Each row of numbers stands for one node and depends on some of the facts below. Use the named rows to name the rest.

Some nodes and their rows:
[-29 -26 -13   7  16 -29   9  21  26   0  -9 -17  -2  17  18  19 -17 -24
 -18  -3  -1 -13   8  -3 -13 -38 -24 -15 -28  -6  10  -1  32  36  13] -> godri
[ -9  -5   4  -1  22   7  16  -8  16   9  -2  -6 -20  -4  12 -26  10  14
 -18  -4   4   0  -4  14   6 -12  -6  19   1   1   8 -11   4   0  -9] -> grodenum
[ 34  20 -44 -16 -10 -33 -33   9  10   7  -2  66 -35  31  -2 -43  -4 -35
  32 -21  -2  16 -15 -48  28  -1  37 -59   3 -19 -12 -24   5 -41  25] -> raklel
[-13 -23  -3   4 -16  20  -3  19  19  -3   0 -33  22  -1   1  15  -2  -4
  -1   1 -13 -11  19  -9 -13 -16 -16   2 -20  -7 -14   6  26  13   0] -> stiplem
[ 15  -8  14  13   5  10  -6   5   9  12   3  -6  20  -7 -10  16  -5   0
  -4   7 -14  -4   6  -7 -21 -23  -9   7   5   2  -5  -5   6  11  -6] -> kitol
[-20 -28  10  -5  39 -34  27  -3  24   7 -10   8 -44  14  22  -4 -20   7
 -21  -5  -3  -2 -14  13   9 -27  -8   6  -2   6  20 -20   5  21   8] -> drabun
[-12 -22   8   7  46 -32  10   1  15  12 -23   5 -16  15  19   0 -11 -15
 -12  -8 -10 -15  -3   6  -5 -42  -8 -10  -9 -11  20 -10   6  32   6] -> didus
[ 28  30 -41 -29 -31 -32   0  -2 -21 -22  15   9 -16 -14  11  27 -42  -9
   0 -17  24  19 -34  26  21  52 -17 -20  17   9  40   8 -13 -29  53] -> drabrom
[ -7  17   2   5   0  18  11   2   6  11   4 -12 -15 -16   1 -17  12  16
  -5  22   0  16  11  10  -9 -31  -1  15  -4  -8  25   2   7  -4  -7] -> paska
[ 13  56 -26 -40 -27   4  -2 -12 -51 -21  21 -18  13   4  23   4 -21  13
   3  -1  50  13 -12  27  15  68 -11   2  19  36   9  24 -11 -16   7] -> bedam
[-20 -25  27  10  25 -38  17  -8   3   8 -15  -3  18  13 -25  40 -20  -6
  -1   7 -19 -14   3  -4  -6 -31   6 -12 -12   2   7  -5   2  36  19] -> sidri
[ 23  38 -11   3 -14  20   8 -12 -52 -23 -32  -5  -2   0  62 -25  -7  -1
  -5 -22  11 -21 -10  14   4  85 -33  23  11   1  22  36 -48 -32 -21] -> bodel
[-25 -16   8   3  35 -40  14  -2  17  -1  -8   4 -20  16   9   9 -22  -5
 -21   1   7  -1 -12  10  -6 -37 -10 -13  -3   1  17 -12   7  25  10] -> gibrin
[ 20   1 -18 -25 -66 -12   2  24 -20 -35  20  -6   8 -23  21  50 -49  14
  -4   2  14  15 -21  -3  16  63 -16  -1  14  26 -18  17  -2 -11  33] -> tumum
[ -9  26 -21  -3 -41  -2   2 -13   0 -19   4  11   9  -3  -8 -22  20   6
  -8  -6  50   7  -3  -8  15  50  -7 -22  35  19 -35   8 -13 -49 -34] -> drusum
[-11 -14  14  19 -13  36   8   0   6   0 -13 -22  28 -13   5  -7  24  17
  -8  -5   0 -21  18 -12  -5  22 -31  22   9  -4 -41  16  -4 -11 -38] -> regek
[  7 -46  44   2  15 -24  23  15  22  12 -19   9 -19   4   9  33 -38  14
 -14   4 -27  -9 -10 -12  -1 -24   0  11   6   8 -16 -13   1  30   9] -> lodir

Some facts about the nodes:
dragus: uses; tigro: refers to; naskal: comes just before
(basken, dragus, zogrirus); (bebe, dragus, klezam); (bebe, dragus, kaploski); (befis, dragus, nakla); (benerik, dragus, dramepus)
(benerik, dragus, flusta); (bigebrar, dragus, drabun); (bradil, dragus, dramepus); (bradil, dragus, zogabek); (brebi, dragus, fuplu)
(brebuskis, dragus, tudum); (brisudrar, dragus, roklan); (brisudrar, dragus, klegi); (brisudrar, dragus, lodir); (brolil, dragus, kedun)
(broso, dragus, regek); (buklan, dragus, sidri); (delir, dragus, tudum); (delir, dragus, fuplu); (derim, dragus, guvi)
(derim, dragus, fuplu); (diru, dragus, skadodam); (dramepus, dragus, papul); (dramepus, dragus, fuplu); (drastam, dragus, kaploski)
(dribiskis, dragus, nakla); (duklor, dragus, fuplu); (dusik, dragus, zegarus); (dusik, dragus, brisudrar); (flolas, dragus, guvi)
(flusta, dragus, klezam); (fubetrol, dragus, zotes); (gazo, dragus, pugekel); (gegin, dragus, bodel); (gipludo, dragus, kaploski)
(godri, dragus, brebuskis); (gristu, dragus, klupludrir); (gubra, dragus, nakla); (guvi, dragus, nakla); (guvi, dragus, papul)
(kaploski, dragus, nakla); (karal, dragus, drabun); (kedun, dragus, nakla); (kitol, dragus, benerik); (kleve, dragus, grasus)
(kleve, dragus, nebrul); (klezam, dragus, dramepus); (klobever, dragus, papul); (klobever, dragus, fuplu); (klubul, dragus, kedun)
(klupludrir, dragus, grasus); (kodon, dragus, brebi); (koser, dragus, dramepus); (kugan, dragus, zogrirus); (lodir, dragus, papul)
(mabriso, dragus, zustos); (meful, dragus, guvi); (mekle, dragus, derim); (modas, dragus, mekle); (nesek, dragus, lodir)
(pipam, dragus, zesti); (plokla, dragus, vakun); (plufil, dragus, gristu); (plufil, dragus, fuplu); (pomo, dragus, ralu)
(ralu, dragus, nakla); (ralu, dragus, seku); (razi, dragus, bebe); (regek, dragus, skori); (rofa, dragus, kedun)
(rogruti, dragus, tumum); (rogruti, dragus, fuplu); (roklan, dragus, papul); (seku, dragus, fuplu); (siban, dragus, bebe)
(siban, dragus, diru); (siban, dragus, lodir); (sidri, dragus, nakla); (sidri, dragus, zogrirus); (sidri, dragus, dramepus)
(skori, dragus, roklan); (skori, dragus, fuplu); (sonafum, dragus, flusta); (stigol, dragus, trebetru); (stiplem, dragus, tudum)
(stiplem, dragus, tumum); (stiplem, dragus, fuplu); (tisas, dragus, grodenum); (trebetru, dragus, fuplu); (trele, dragus, flaskem)
(tumum, dragus, papul); (tumum, dragus, fuplu); (tunam, dragus, tudum); (vakun, dragus, nakla); (vakun, dragus, modas)
(zegarus, dragus, tumum); (zogabek, dragus, papul); (zogabek, dragus, stiplem); (zotes, dragus, nabi); (basken, tigro, kiko)
(bedam, tigro, guvi); (bigebrar, tigro, buklan); (bimos, tigro, boklu); (bivel, tigro, mibo); (bodel, tigro, traklu)
(bodel, tigro, bradil); (boklu, tigro, flesos); (bradil, tigro, flesos); (brodro, tigro, fuplu); (brolil, tigro, drusum)
(brufim, tigro, mekle); (buklan, tigro, pomo); (datu, tigro, flesos); (drabrom, tigro, stobus); (drabrom, tigro, flesos)
(drabrom, tigro, bradil); (dribiskis, tigro, bimos); (drusum, tigro, truzesu); (flolas, tigro, testos); (fuplu, tigro, datu)
(fuplu, tigro, raklel); (fuplu, tigro, truzesu); (gisek, tigro, zogrirus); (gisek, tigro, flidror); (guvi, tigro, datu)
(guvi, tigro, bradil); (kiko, tigro, gome); (kiko, tigro, flidror); (klegi, tigro, bradil); (klezam, tigro, klegi)
(klezam, tigro, mibo); (kotrok, tigro, stobus); (kotrok, tigro, stupe); (liflis, tigro, guvi); (meful, tigro, bodel)
(meful, tigro, zustos); (mekle, tigro, dapos); (mekle, tigro, vakun); (mekle, tigro, stigol); (mekle, tigro, futis)
(nesek, tigro, basken); (nofle, tigro, datu); (papul, tigro, didus); (pomo, tigro, raklel); (raklel, tigro, liflo)
(salur, tigro, datu); (sastubor, tigro, datu); (skubok, tigro, guvi); (skubok, tigro, liflis); (stobus, tigro, boklu)
(stoduk, tigro, sonafum); (stupe, tigro, datu); (stusetol, tigro, nofle); (testos, tigro, liflo); (testos, tigro, flesos)
(traklu, tigro, brazum); (truzesu, tigro, sastubor); (tuga, tigro, liflo); (tumum, tigro, bimos); (tumum, tigro, guvi)
(zogrirus, tigro, raklel); (zupor, tigro, boklu); (zupor, tigro, raklel); (basken, naskal, datu); (bebe, naskal, vakun)
(bimos, naskal, pugekel); (bivel, naskal, seku); (bodel, naskal, plokla); (boklu, naskal, diru); (bradil, naskal, gome)
(brarar, naskal, gipludo); (brazum, naskal, bradil); (brebi, naskal, gazo); (brisudrar, naskal, flusta); (brodro, naskal, bedam)
(buklan, naskal, sastubor); (dapak, naskal, nabi); (dapos, naskal, zotes); (datu, naskal, flidror); (delir, naskal, boklu)
(didus, naskal, raklel); (diru, naskal, drusum); (drabrom, naskal, testos); (drabun, naskal, gegin); (dramepus, naskal, guvi)
(drastam, naskal, drabrom); (flaplim, naskal, rogruti); (flaskem, naskal, salur); (flesos, naskal, karal); (flolas, naskal, meful)
(flubrus, naskal, brarar); (flusta, naskal, sonafum); (futis, naskal, flesos); (gegin, naskal, brodro); (gibrin, naskal, kodon)
(godri, naskal, papul); (gome, naskal, kleve); (gristu, naskal, buklan); (gubra, naskal, liflo); (kleve, naskal, zegarus)
(klobever, naskal, flolas); (klubul, naskal, regek); (kodon, naskal, truzesu); (koser, naskal, flatrel); (kuflum, naskal, bodel)
(lodir, naskal, koser); (mabriso, naskal, stupe); (meful, naskal, brolil); (mibo, naskal, bivel); (nabi, naskal, kuflum)
(nebrul, naskal, tuga); (nesek, naskal, dapak); (nofle, naskal, subrin); (papul, naskal, rofa); (pipam, naskal, ralu)
(plistur, naskal, modas); (plokla, naskal, plistur); (pomo, naskal, klobever); (pugekel, naskal, flaskem); (raklel, naskal, mibo)
(ralu, naskal, defun); (razi, naskal, mabriso); (rofa, naskal, klubul); (rogruti, naskal, dramepus); (salur, naskal, klupludrir)
(sastubor, naskal, tisas); (siban, naskal, stobus); (sidri, naskal, brufim); (skubok, naskal, basken); (sonafum, naskal, razi)
(stigol, naskal, zupor); (stupe, naskal, trele); (subrin, naskal, paska); (testos, naskal, flubrus); (tisas, naskal, brebuskis)
(traklu, naskal, gubra); (tuga, naskal, pipam); (tunam, naskal, brazum); (vakun, naskal, flaplim); (zogrirus, naskal, delir)
(zupor, naskal, zesti)

Rows to name:
No name comes twice in this set of rows, the named rows included.
[ 14 -53  30 -16  -3  18  44   7  37  10   0  -8 -23 -30 -11  28 -27  52
 -11  -3 -35   4 -16   3  31   2  -4  37   1   2 -17 -22  16   2  35] => papul
[ 14  50 -35 -48 -44   0 -11  -9 -37 -17  33  -2   1  10   2  -1  -9  13
   5   8  58  30 -18  13  21  62  -3 -23  36  38 -17  15  -2 -31   1] => salur
[-42  20  -2  -4 -55  -6  12 -29 -15 -24   8   6  46  -2 -55  13  29  26
   2   7  44   1  -1  -8  23  55  -5 -26  31  20 -35   8 -14 -35 -14] => brolil
[ 14   1 -16  -7 -13 -29 -14  -3  16  11   0  36   4  12 -51   2  -3  -8
  27 -11 -16   7  -4 -39  25 -12  28 -47  -1 -11 -10 -19  12 -20  35] => buklan
[ 21  18 -38 -23 -20 -33  -8   3  21   5  16  39 -21   5 -20 -11 -18  -6
   7 -12  18  17 -18 -19  29   4   9 -46  16   3   3  -9  14 -33  41] => tuga
[ 56  15   3  -9 -19   4  -6  13 -38 -12 -18   7 -13  -5  55  14 -52  -2
   6  -6 -26  -7 -19   1  -1  53 -13  20   8   2  25  19 -37  -2   7] => klegi
[  2   0  -6   0  -6  49 -17   8  -1  13  12 -42  49   3  -1   5   1  12
   6   4  -3 -12  30  -8 -16  -3 -13   6  -8   8 -39  14  22  17 -10] => rogruti
[ 23 -28  14   4  14  10  16   5  28  24  -4  -3 -14 -20 -17  18 -19  16
   3 -16 -26  -2 -12  -1  -5 -16  -2   9   1  -3  -6 -17   6   8  22] => flusta
[-34 -63   8   5  27   3 -29   1   5  30  16  16 -26 -20 -59  40  26 -53
  66 -33 -21  26  -8  24 -16   7  71   4 -72   4  11 -13  -7  43 -73] => vakun
[ 38  31 -13   6  10  16 -11   4 -43   6 -22   0 -26  -3  53 -25  -8 -20
  21   3 -27  -2   6   7 -16   7   6  25 -28 -17  56  30 -29   4  -7] => mibo
[ 12  14  15  -9 -62  12 -32 -12 -63 -68  -4  28  45  -3  20   3  -8 -10
  13  -1 -10 -17 -29 -13   8 112   0  15   8   1  -5  20 -45 -29 -15] => guvi
[  5  19  -6   8  13   0  -2  -2  27  12 -13  30  -6  29  -9 -62  27  11
  -7   8  -4  -4  13 -44  19 -45   3 -36  12 -21 -20 -29  21 -28  20] => kiko
[ -1 -20  -1  15  45   0  -1  19  -8  -3  -7   5 -15 -15  16  -6  36   8
 -36 -11  -1  22  27  37  20  -9   6  39  20  -2 -21  -5  -3 -16  22] => grasus
[-24  -3  22   9  -1   2  17 -18  -5  -1 -10 -11  33  11 -35  16  14  10
  15   7 -19 -18   9   2   2  -7  10  -1 -22  -8  10  -2 -10  14   7] => befis
[-18 -32  41 -14   7   5  42 -17  -8 -13 -25   6 -12   2 -18  -7  20  40
   9  14 -34  -3  -2   5  44  19  27  37 -25  -2  -3 -20 -11   8  10] => nakla

The same nodes again, as new rows of numbers:
Some nodes and their rows:
[  3   9  19  20  17   9  13 -21   0  -9  12   4  -1  -7 -12   4  -6  -2
 -30  18 -19 -28  -3  13   0  -9  -2  17] -> boklu
[ 14  -6  17 -24  -6  15 -43   3 -27   4 -46  -4  15  -6  29   1   8  28
 -21  -5 -23  -5  11 -23   2  41  -7   8] -> vakun
[ 12  -7 -16 -12  17  22   6 -15  20  -5  -3 -16   1  14  -3  -6  -1  -1
  18 -31  29  -5   8   8  -8 -10 -16 -12] -> brarar
[  5  16  32   3  12   6   4 -29  -4 -11  24  11   8  -6  -2  10  -5   0
 -55  32 -31 -28  -8  16  11   7   6  20] -> flesos
[ -5  12  17 -18 -25 -28 -13  25  -7  -4   6  25   6   1  17  -2  -1   4
   0   6 -17  13  -2  -7   7  11  11  -1] -> gibrin
[ 14   6  -1  25  19  -7  12 -16   8  -6  -3  -5 -13 -13  -7  -3   2  -2
  17  -2  13  -4   2   2 -18 -18  -6  -2] -> bivel
[-13  -3  -1  -9 -17  -8  -8  13 -13  -4   7   6   6  -5   5   3 -13  -2
  -3 -15  -4  15  -9  -6   4  12  12 -13] -> flusta
[ -5  11  17  50  -1 -20  19  13 -10  -3   0  21 -19 -26 -12  -2  -6  -5
  -3  26 -27  -8   0  -8 -14 -20   7  16] -> drabrom
[ -5  13  16 -21 -29 -28 -11  26  -8  -4   5  27   3   1  16  -3   0   3
   0   7 -19  13  -2  -6   8  11  11  -1] -> nebrul
[ -6  -4  18 -35   4  11 -10  -7   7  16 -14   2 -12   7  13  -3  -4   4
  19   1  -5  -1   7   2  -4   5   4  -3] -> nakla
[ -6  13   1  47 -15  16  34   7   1  15   9   7 -24   0 -14  -5  -1   1
 -23  14 -20  -8   2  10  -7 -22  -2  27] -> fuplu
[ -7 -19 -18  24  25  19  22 -14   9   1  -1 -29 -17 -12 -27   2 -10  -2
   1  -4   8 -35  16   5 -14 -19 -19  -6] -> brolil
[ 22  13 -18 -18  15  28  -2 -12   7  17 -16  13   6  24 -28  17  -6 -19
 -14  35  26  -3 -28  15   7   3 -34   2] -> flidror
[-12 -15  12 -33   7  10 -11  -8   3  19 -16  -7  -9   2  11   1  -2   4
  20   0  -2  -1   8   1  -1   8   9  -3] -> befis
[ 12  -7 -13 -12  18  23   6 -13  21  -5  -3 -16   0  12  -1  -6  -1  -2
  20 -30  28  -5   9   7  -5 -11 -16 -11] -> defun
[ -1  -4  -7 -14  -1  -7  -3   3   1  -3   2  -6   3   2   1   0   0   2
   8 -12   7   3   3  -3   3   4   2  -8] -> karal
[  9 -10 -30  -9  19  14   5 -16  12   1   1 -30   3   7  -9   1   2   0
  18 -30  32  -5   8   6  -2  -7 -12 -13] -> regek

Which node is each row?
No name comes twice in this set of rows, the named rows included.
[-16 -10  19  19  20   9   8 -13  -6  20 -15  -5 -25 -19  -9   4  -6   2
   4  23 -20 -21   6  -2 -13 -10   7  14] => dribiskis
[-28 -10  24 -21 -20  -9 -11  15 -19   7  -5  18  -8  -6  22   8 -13   5
   1   3 -20  17 -12  -6   0  19  21  -6] => sidri
[ -5  16  -1   0 -45 -27   2  23 -10  14  20  10 -11   7  21   6   7  19
  -9   2 -16  26  -1   5   5  13  21  13] => brebi
[  2  13 -13  22  -3  10   7  23  -5  26 -31  26  -6   8 -36   3  -5 -26
   9  38   5  10 -19  -7   1 -13 -20   9] => gisek
[ -5  11  20 -34 -23 -24 -17  18  -1  -6  14  22   9   5  21   0  -2   5
  -9   6 -18   9  -4  -1  13  17  13  -1] => didus
[ -2   7  22   9  18  13  12 -27   4 -14  21   2  -3  -9  -7   6  -7  -1
 -45  22 -20 -35  -1  18   0  -3  -6  14] => datu
[ -7  -4  -3  35  19   5  14   3 -14   8  -9   1   3  -7 -28   1  -1  -4
  -7  11 -12 -13  -2   1   2 -19   5  19] => flolas
[  0  12  24  19   6  -5   8  -8  -8  -9  11  15  -2 -15  -4   2  -5  -2
 -30  28 -28 -20  -3   7  -1  -3   5  16] => stobus
[  3 -10  13  -4 -13  -7   1   4  13 -13 -13  -8   0  13  11   1   3  -7
   2  12  -3  10   6   0   5   2  -6 -15] => tudum
[ -9  10 -19   4 -24 -34 -14  37 -19  26 -10  37  -2  -4 -24  16  -1 -16
   6  61   5  19 -26 -19   6  14 -11   2] => nesek
[ 19   5 -10  42  37 -11   8 -26  -7   3 -10 -14  -7 -23 -15   0  12   1
  28  -3  18   6  -5  -3 -15 -20  13   8] => meful

